Below is a small trained network, with its code and all its weights. Each question gives an input and a class and asks what happens when units are switched off, that is, made to give their printed mean instead of their output.

import numpy as np


def w(rows, s, z=0):
    codes = np.array(rows[::2]) - 128.0
    scale = np.full(codes.shape[1], s)
    scale[-1] = z or s
    return codes * scale


def norm(h):
    return h / np.sqrt((h * h).mean(-1, keepdims=True) + 1e-5)


def f(y):
    return np.maximum(y, 0)


def log_softmax(a):
    a = a - a.max(-1, keepdims=True)
    return a - np.log(np.exp(a).sum(-1, keepdims=True))


def net(x, mask):
    res = np.array(x, float).reshape(1, 3) / 4 @ E
    u = 0
    for l in range(3):
        y = f(norm(res) @ A[l][:, :-1].T + A[l][:, -1])
        res = res + np.where(mask[u : u + 12], y, B[l][:, -1]) @ B[l][:, :-1]
        u += 12
    return log_softmax(norm(res)[-1] @ U[:, :-1].T + U[:, -1])


A, B = {}, {}
E = w([
[88,241,66],'x0',
[36,71,75],'x1',
[229,75,3],'x2',
],0.0052)
A[0] = w([
[106,230,65,159],'L0N0',
[101,194,162,3],'L0N1',
[86,131,191,70],'L0N2',
[61,148,170,50],'L0N3',
[79,96,140,26],'L0N4',
[90,253,92,124],'L0N5',
[158,116,96,63],'L0N6',
[127,164,97,72],'L0N7',
[86,170,166,113],'L0N8',
[52,83,89,154],'L0N9',
[85,128,192,187],'L0N10',
[117,209,67,33],'L0N11',
],0.018,0.0042)
B[0] = w([
[191,60,52,243],'L0N0',
[111,98,199,179],'L0N1',
[176,188,91,179],'L0N2',
[105,70,100,188],'L0N3',
[73,132,148,154],'L0N4',
[104,13,184,254],'L0N5',
[136,101,175,159],'L0N6',
[139,178,123,155],'L0N7',
[131,72,173,194],'L0N8',
[63,119,95,211],'L0N9',
[115,176,157,205],'L0N10',
[126,253,131,195],'L0N11',
],0.036,0.0094)
A[1] = w([
[237,152,207,210],'L1N0',
[84,117,121,174],'L1N1',
[143,166,49,3],'L1N2',
[136,78,114,50],'L1N3',
[170,172,14,86],'L1N4',
[93,213,201,152],'L1N5',
[48,162,185,77],'L1N6',
[69,77,81,114],'L1N7',
[85,248,194,109],'L1N8',
[178,160,66,174],'L1N9',
[218,168,161,106],'L1N10',
[146,165,66,99],'L1N11',
],0.016,0.0027)
B[1] = w([
[195,168,250,254],'L1N0',
[143,171,119,189],'L1N1',
[137,95,57,141],'L1N2',
[82,142,123,204],'L1N3',
[142,44,66,160],'L1N4',
[48,144,223,178],'L1N5',
[153,217,57,183],'L1N6',
[146,219,134,247],'L1N7',
[10,74,202,182],'L1N8',
[116,44,161,157],'L1N9',
[172,170,198,187],'L1N10',
[140,85,106,142],'L1N11',
],0.027,0.0077)
A[2] = w([
[32,72,91,102],'L2N0',
[163,151,23,46],'L2N1',
[205,139,104,29],'L2N2',
[150,33,62,93],'L2N3',
[198,198,108,106],'L2N4',
[185,129,92,119],'L2N5',
[9,77,60,123],'L2N6',
[180,131,94,129],'L2N7',
[237,249,94,70],'L2N8',
[7,100,19,1],'L2N9',
[240,131,58,113],'L2N10',
[100,96,205,141],'L2N11',
],0.016,0.0065)
B[2] = w([
[129,111,66,196],'L2N0',
[168,130,63,152],'L2N1',
[149,63,151,132],'L2N2',
[86,210,172,213],'L2N3',
[133,161,79,161],'L2N4',
[159,112,115,144],'L2N5',
[86,116,50,219],'L2N6',
[158,131,120,143],'L2N7',
[154,203,60,178],'L2N8',
[185,81,254,189],'L2N9',
[194,107,101,159],'L2N10',
[106,135,74,254],'L2N11',
],0.044,0.0083)
U = w([
[70,159,240,151],'0',
[4,176,113,183],'1',
[108,12,192,194],'2',
[36,33,50,58],'3',
[196,214,180,9],'4',
[125,211,44,186],'5',
[222,69,133,206],'6',
[166,65,4,2],'7',
],0.026,0.0026)

Each question gives the input, the list of numbers given to net, and the class t.
The units are the neurons (one row each of A and B). Each row of codes is followed by its name. A weight is (code - 128) times the scale printed after its matrix; where a second scale follows, it is the last column's (A, B and U).
mask holds one flag per neuron, layer by layer. A switched-off neuron (its flag False) gives its mean, the last column of its row in B, instead of its output. The means were averaged over made-up inputs and are rounded, as every weight is.
A unit's drop is (log p(t) with every unit on - log p(t) with that unit switched off) / (log p(t) with every unit on - log p(t) with every unit switched off).
The circuit of an input: a set's keep is (log p(t) with only the set's units on - log p(t) with every unit switched off) / (log p(t) with every unit on - log p(t) with every unit switched off). Starting from the 12 units with the biggest drops (on a tie, the unit counted first), units are removed one at a time, each time the one whose removal leaves the highest keep (on an exact tie, the one counted first), for as long as the keep stays at least 0.8.
circuit, biggest first: the units of the circuit, biggest drop first
most important unit: the unit with the biggest drop
k most important neurons: the k neurons with the biggest drops, biggest first
k most important neurons of layer l: the k neurons of layer l with the biggest drops, biggest first
input [-3,8,2], class 5: circuit, biggest first => [L0N5]
input [0,8,2], class 5: 3 most important neurons => [L0N5; L1N7; L0N0]
input [-7,-3,5], class 4: 2 most important neurons => [L0N5; L0N9]
input [2,4,0], class 3: 2 most important neurons => [L2N6; L2N0]
input [-2,5,7], class 5: 2 most important neurons => [L1N7; L0N5]
input [-7,8,8], class 5: 4 most important neurons => [L0N8; L1N7; L0N5; L1N8]
input [-6,-3,2], class 4: 3 most important neurons of layer 0 => [L0N5; L0N3; L0N11]
input [0,2,3], class 5: 3 most important neurons => [L0N5; L0N11; L0N0]
input [-6,0,8], class 4: 3 most important neurons => [L0N5; L0N3; L0N9]
input [7,0,-2], class 2: 4 most important neurons => [L0N5; L0N9; L0N1; L0N8]
input [-4,6,1], class 5: 4 most important neurons => [L0N5; L0N0; L0N11; L1N6]
input [-5,3,-4], class 1: 3 most important neurons => [L0N0; L0N10; L1N8]
input [5,5,-2], class 3: 2 most important neurons => [L0N5; L2N6]
input [-8,7,6], class 5: most important neuron => [L1N7]
input [6,1,0], class 3: 2 most important neurons of layer 0 => [L0N5; L0N2]
input [-8,1,0], class 1: 2 most important neurons of layer 0 => [L0N0; L0N3]
input [0,-1,8], class 4: 3 most important neurons of layer 0 => [L0N5; L0N3; L0N9]
input [5,1,-4], class 3: 2 most important neurons of layer 0 => [L0N5; L0N3]
input [2,-4,2], class 6: 2 most important neurons of layer 0 => [L0N9; L0N0]
input [6,-1,-8], class 2: most important unit => L0N9
input [1,7,-6], class 3: 3 most important neurons of layer 0 => [L0N3; L0N11; L0N8]
input [-2,4,3], class 5: 3 most important neurons of layer 0 => [L0N5; L0N0; L0N11]
input [1,6,2], class 7: 2 most important neurons of layer 0 => [L0N5; L0N1]
